Here is a tiny trained network, its code and every weight. The questions are about switching its units off for an input and a class, where a switched-off unit gives its printed mean instead of its output.

import numpy as np


def w(rows, s, z=0):
    codes = np.array(rows[::2]) - 128.0
    scale = np.full(codes.shape[1], s)
    scale[-1] = z or s
    return codes * scale


def norm(h):
    return h / np.sqrt((h * h).mean(-1, keepdims=True) + 1e-5)


def f(y):
    return np.maximum(y, 0)


def log_softmax(a):
    a = a - a.max(-1, keepdims=True)
    return a - np.log(np.exp(a).sum(-1, keepdims=True))


def net(x, mask):
    res = np.array(x, float).reshape(1, 8) / 4 @ E
    u = 0
    for l in range(2):
        y = f(norm(res) @ A[l][:, :-1].T + A[l][:, -1])
        res = res + np.where(mask[u : u + 10], y, B[l][:, -1]) @ B[l][:, :-1]
        u += 10
    return log_softmax(norm(res)[-1] @ U[:, :-1].T + U[:, -1])


A, B = {}, {}
E = w([
[174,123,173,217,52],'x0',
[107,109,126,110,187],'x1',
[222,85,154,133,107],'x2',
[163,159,139,132,122],'x3',
[82,85,40,134,88],'x4',
[157,93,119,81,72],'x5',
[109,255,140,35,184],'x6',
[142,72,102,134,243],'x7',
],0.0062)
A[0] = w([
[8,156,107,46,82,23],'L0N1',
[199,58,108,144,199,94],'L0N2',
[137,63,181,132,2,7],'L0N3',
[87,138,226,108,117,89],'L0N4',
[173,210,58,122,114,250],'L0N5',
[72,168,70,115,94,30],'L0N6',
[107,83,198,187,76,160],'L0N7',
[152,86,59,78,217,26],'L0N8',
[40,154,144,77,102,152],'L0N9',
[144,54,83,57,199,35],'L0N10',
],0.0079,0.0025)
B[0] = w([
[94,149,90,168,134,242],'L0N1',
[30,123,145,109,155,237],'L0N2',
[197,105,88,125,57,247],'L0N3',
[144,109,146,141,106,190],'L0N4',
[57,139,222,134,105,252],'L0N5',
[2,153,57,134,77,190],'L0N6',
[205,152,57,161,149,247],'L0N7',
[136,97,141,68,124,227],'L0N8',
[138,142,124,138,90,240],'L0N9',
[102,83,151,57,107,225],'L0N10',
],0.0085,0.0036)
A[1] = w([
[95,138,69,134,93,162],'L1N1',
[109,111,113,88,180,89],'L1N2',
[163,203,204,131,97,122],'L1N3',
[147,226,200,54,194,170],'L1N4',
[145,58,78,40,214,5],'L1N5',
[203,48,43,156,34,68],'L1N6',
[88,122,135,176,246,107],'L1N7',
[158,107,93,199,255,57],'L1N8',
[89,137,57,149,104,166],'L1N9',
[131,68,121,75,172,92],'L1N10',
],0.0086,0.0024)
B[1] = w([
[133,168,149,129,130,199],'L1N1',
[125,39,98,123,74,177],'L1N2',
[156,101,114,91,233,214],'L1N3',
[152,111,171,132,138,240],'L1N4',
[51,16,129,109,89,204],'L1N5',
[165,157,107,73,135,253],'L1N6',
[157,119,93,192,96,192],'L1N7',
[83,115,107,252,129,170],'L1N8',
[108,189,152,101,89,205],'L1N9',
[100,54,115,131,179,188],'L1N10',
],0.011,0.0056)
U = w([
[252,143,68,131,75,163],'0',
[139,103,92,246,159,3],'1',
[175,151,199,114,228,79],'2',
[52,204,101,117,87,184],'3',
[76,29,109,111,152,217],'4',
],0.016,0.002)

Each question gives the input, the list of numbers given to net, and the class t.
The units are the neurons (one row each of A and B). Each row of codes is followed by its name. A weight is (code - 128) times the scale printed after its matrix; where a second scale follows, it is the last column's (A, B and U).
mask holds one flag per neuron, layer by layer. A switched-off neuron (its flag False) gives its mean, the last column of its row in B, instead of its output. The means were averaged over made-up inputs and are rounded, as every weight is.
A unit's drop is (log p(t) with every unit on - log p(t) with that unit switched off) / (log p(t) with every unit on - log p(t) with every unit switched off).
The circuit of an input: a set's keep is (log p(t) with only the set's units on - log p(t) with every unit switched off) / (log p(t) with every unit on - log p(t) with every unit switched off). Starting from the 12 units with the biggest drops (on a tie, the unit counted first), units are removed one at a time, each time the one whose removal leaves the highest keep (on an exact tie, the one counted first), for as long as the keep stays at least 0.8.
circuit, biggest first: the units of the circuit, biggest drop first
k most important neurons: the k neurons with the biggest drops, biggest first
top k neurons in layer l: the k neurons of layer l with the biggest drops, biggest first
drop when u is switched off: that unit's drop, to one decimal
input [-7,-5,-5,-6,-8,-6,3,-2], class 2: circuit, biggest first => L1N4
input [-4,-2,-4,-1,0,-7,-7,2], class 1: circuit, biggest first => L1N8; L1N7
input [-8,0,4,0,-6,-8,6,4], class 4: circuit, biggest first => L1N5; L1N2
input [6,-1,5,-8,0,1,4,4], class 1: 4 most important neurons => L0N2; L0N10; L1N8; L0N8
input [-3,6,-1,3,-7,-6,6,6], class 4: circuit, biggest first => L1N5; L1N2; L0N8
input [-1,-7,-7,6,-8,-7,7,-7], class 2: 2 most important neurons => L1N3; L1N4
input [-1,0,-5,-3,1,-4,-7,-3], class 0: top 2 neurons in layer 1 => L1N6; L1N5
input [2,-2,6,-3,-3,8,4,4], class 4: circuit, biggest first => L0N2; L1N5
input [-1,-7,-2,8,7,8,-1,2], class 3: circuit, biggest first => L0N6; L1N9
input [0,3,-5,3,-5,-7,-5,-5], class 1: top 2 neurons in layer 0 => L0N3; L0N7
input [-3,4,4,2,0,-4,5,1], class 4: 2 most important neurons => L1N5; L1N2
input [1,5,-7,-8,-3,1,-4,0], class 1: top 2 neurons in layer 1 => L1N8; L1N7
input [-4,8,4,0,0,-7,6,-8], class 2: 3 most important neurons => L1N4; L1N3; L0N2
input [-6,-5,8,7,7,-3,1,-3], class 3: top neuron in layer 0 => L0N5
input [2,7,-7,6,-1,-8,1,-1], class 1: top 2 neurons in layer 1 => L1N7; L1N6
input [8,6,-7,4,-3,-3,4,-5], class 2: drop when L1N3 is switched off => 0.2
input [3,-4,-3,-6,-8,4,1,-8], class 0: drop when L0N3 is switched off => 0.3
input [2,3,-1,6,-8,0,-4,3], class 1: drop when L1N8 is switched off => 0.1
input [5,2,5,-7,-4,-1,1,4], class 1: top 2 neurons in layer 1 => L1N8; L1N7
input [8,6,3,8,1,-8,5,-8], class 2: circuit, biggest first => L1N3
